Each row is followed by roughly how far along a hidden order it lies, from 0 to 10. A new part has a new order.
(in the rows, 128 means zero)
[111  99 136 126 159 119 127 173 143 112 167 101 136  78 110 134 124 126
 160 144 130 156  89 130 169 116 112 141 147 107  83 149  88 176  98 133
 152  96 115  87  53 124 121 133 171  92 137 100 132 134 134  92 118  97
 142 160 143 134 125 117  94 106 155 113 179 146 155 143 163 120 110 136
 115 113  88  96 214 146 159 135 116 142 108 117 138 134 139 180 160 118
 118 154 125 174 255  56 131 114 137 106 125  63 154 129 167 182 129 144
 109 132 103 121 117 141 161 140 100 115  65 100 105 137 135 142 130 113
  96 133 137 136 115 165 114 140 152 116 137] => 1
[141 168 122 125  78 133 125 119 114 146 101 152 104 172 133 114 136 118
  88 120 144 125 150 110  74 114 140 130 119 172 216 115 130  89 132 132
 115 139 130 158 172 131 144 110 104 168 118 150 145 131 141 174 104 155
 114 105 117  95 120 125 137 124 124 144  87 128 123  94 101 138 112 135
 159 117 173 160  58 128  97 123 134 108 173 122 122 103 111 103 115 111
 130 113 148  96  33 150 130 132 117 144 134 186 109 131 124 102 131 105
 133 115 134 144 128 143 121 113 137 123 127 147 148 103 123 114 127 131
 155 115 143 135 155  95 141 109 119 135 134] => 9
[125  91 138 118 166 117 130 160 134  85 147 115 152  50  98 148 128 141
 153 127 104 147  90 121 177 103 103 164 146 127  32 157 115 187 106 146
 148  94 114 102  60 123 127 148 143  80 119  84 130 137 128  88 126  77
 153 160 146 165 128 114  91 119 135 107 199 137 152 157 164 136 116 131
 107 119  76 102 219 137 179 137 104 158  92 115 135 144 138 194 139 140
 128 152 136 174 255  75 117 119 132 100 122  84 140 138 165 175 127 137
 110 117 101 122  99 141 177 147 103 116  47  97 111 119 129 152 114 115
  91 123 130 130 111 169 115 145 150 127 140] => 0
[115 121 147 115 126 123 130 150 141 109 141 119 126 162 138 114  97 101
 132 162 158 116 111 149 154 130 142 103 121 109 149 139 110 118 116 110
 132 140 127 134 137 120 126 139 128 132 136 153  89 112 145 124 134 156
 151 140 112  70 130 128 139 130 156 127 114 147 145 137 174 121 160 119
 133 126 134  95 126 139  90 128 104 128 115 138 140 108 100 108 180 108
 129 131  97 165  87  97 139 122 132 122 155 124 144 123 152 120 145 128
 123 158 119 116 104 144  93 148 114 158 172 136 110 145 108 126 141 109
 100 124 142  99 124 125 126 118 141 125 122] => 5
[143 175 111 135  79 137 124  98 112 170 106 157 105 151 138 117 149 126
  92 110 137 127 168 109  60 124 131 132 115 139 216 106 134  73 143 133
 112 142 135 159 178 127 140 102 103 172 133 149 161 137 131 180 135 154
 100  96 122 141 124 131 141 121 112 153  79 116 116  90  70 130  98 135
 151 122 176 159  38 120 105 123 153 104 180 122 118 109 124  92  84 143
 124 109 156  83  58 172 129 138 120 150 124 186  97 127 108 104 121 110
 123 108 142 154 150 159 127 102 150 127 135 146 165 134 138 109 124 144
 174 118 136 146 158 100 143 109 106 158 131] => 10
[104 108 142 114 152 124 127 172 150 115 171 107 132 122 113 116 105 109
 159 156 152 138  95 144 170 127 123 113 121  81 110 147  98 139 104 118
 149 117 122  91  78 126 123 134 147 104 156 119 110 122 140  99 141 120
 137 154 132  95 125 123 111 109 165 119 161 149 154 141 171 105 125 130
 122 117 101  81 174 141 129 133 113 132  93 128 143 127 136 146 167 116
 114 150 108 165 188  93 138 112 139 110 139  76 164 122 163 163 137 142
 109 155 116 120 122 157 122 146 105 138 124 122 109 162 129 135 141 112
  96 133 143 121 124 160 116 128 147 146 127] => 3
[118 102 136 116 164 119 129 168 142 104 162 106 144  64 119 139 123 130
 159 142 121 155  89 127 168 110 103 146 141 119  68 151  99 168 103 138
 153  94 115  97  59 126 126 143 174  84 127  89 129 136 134  96 108  90
 144 158 145 154 121 115  90 109 148 110 180 146 154 143 164 124 116 132
 112 116  76  85 220 143 174 136 111 146 100 117 138 139 142 191 141 136
 119 158 129 162 255  96 130 115 137 103 124  72 143 133 160 176 127 140
 114 124 110 125 109 140 168 144 103 113  72 100 111 106 135 145 122 115
  90 124 133 134 116 166 115 137 150 122 138] => 1
[123  98 134 115 157 118 129 169 136  94 157 108 143  67 108 140 126 129
 159 129 115 159  84 125 170 111 103 152 137 120  59 154  89 181 104 140
 146  90 115  92  62 128 126 142 160  75 110  91 127 136 132  86 126  85
 144 157 147 151 128 115  91 111 147 109 189 144 153 147 168 131 105 133
 110 115  75 101 226 146 184 137 110 151  94 114 136 143 138 190 154 123
 123 151 132 176 255  93 128 119 133 103 120  78 139 138 162 179 129 141
 120 121 105 124 110 143 166 146 104 102  62  77 109 127 113 148 121 116
  89 127 131 133 118 163 115 145 151 123 139] => 1
[136  88 139 116 163 113 131 149 130  79 137 113 155  56 102 156 132 146
 153 122  93 150  84 118 177  99 102 170 153 117  24 157 110 203 105 150
 144  93 113 105  59 123 131 156 151  69 105  77 129 137 126  77 102  78
 158 153 147 169 125 111  89 128 128 108 190 142 148 161 168 143 120 129
 100 123  65 111 221 130 189 138 102 167  86 114 134 151 128 206 145 135
 134 150 138 170 255  65 120 122 127  99 120  89 130 142 153 178 127 135
 126 110  99 121  94 126 182 150  99 108  65 101 111 110 115 157 109 116
  82 121 120 131 103 167 115 151 153 128 142] => 0
[131 139 142 115 110 126 129 123 126 114 111 134 114 194 135 119 110 106
 111 146 153 111 126 128 127 119 155 122 130 160 184 132 110 100 120 117
 121 133 129 147 155 127 138 132  89 143 157 155 109 118 144 142 114 163
 144 124 107  53 127 128 142 135 142 134  87 140 134 118 145 135 149 124
 152 123 160 133  84 139  79 126 113 122 154 132 133 109  93 112 170 111
 135 119 117 142  66 138 137 130 121 132 155 162 132 124 132 102 145 113
 137 140 118 125 101 138  96 133 119 151 170 141 117 119  94 125 139 116
 117 121 138 118 133 107 134 119 136 137 128] => 7
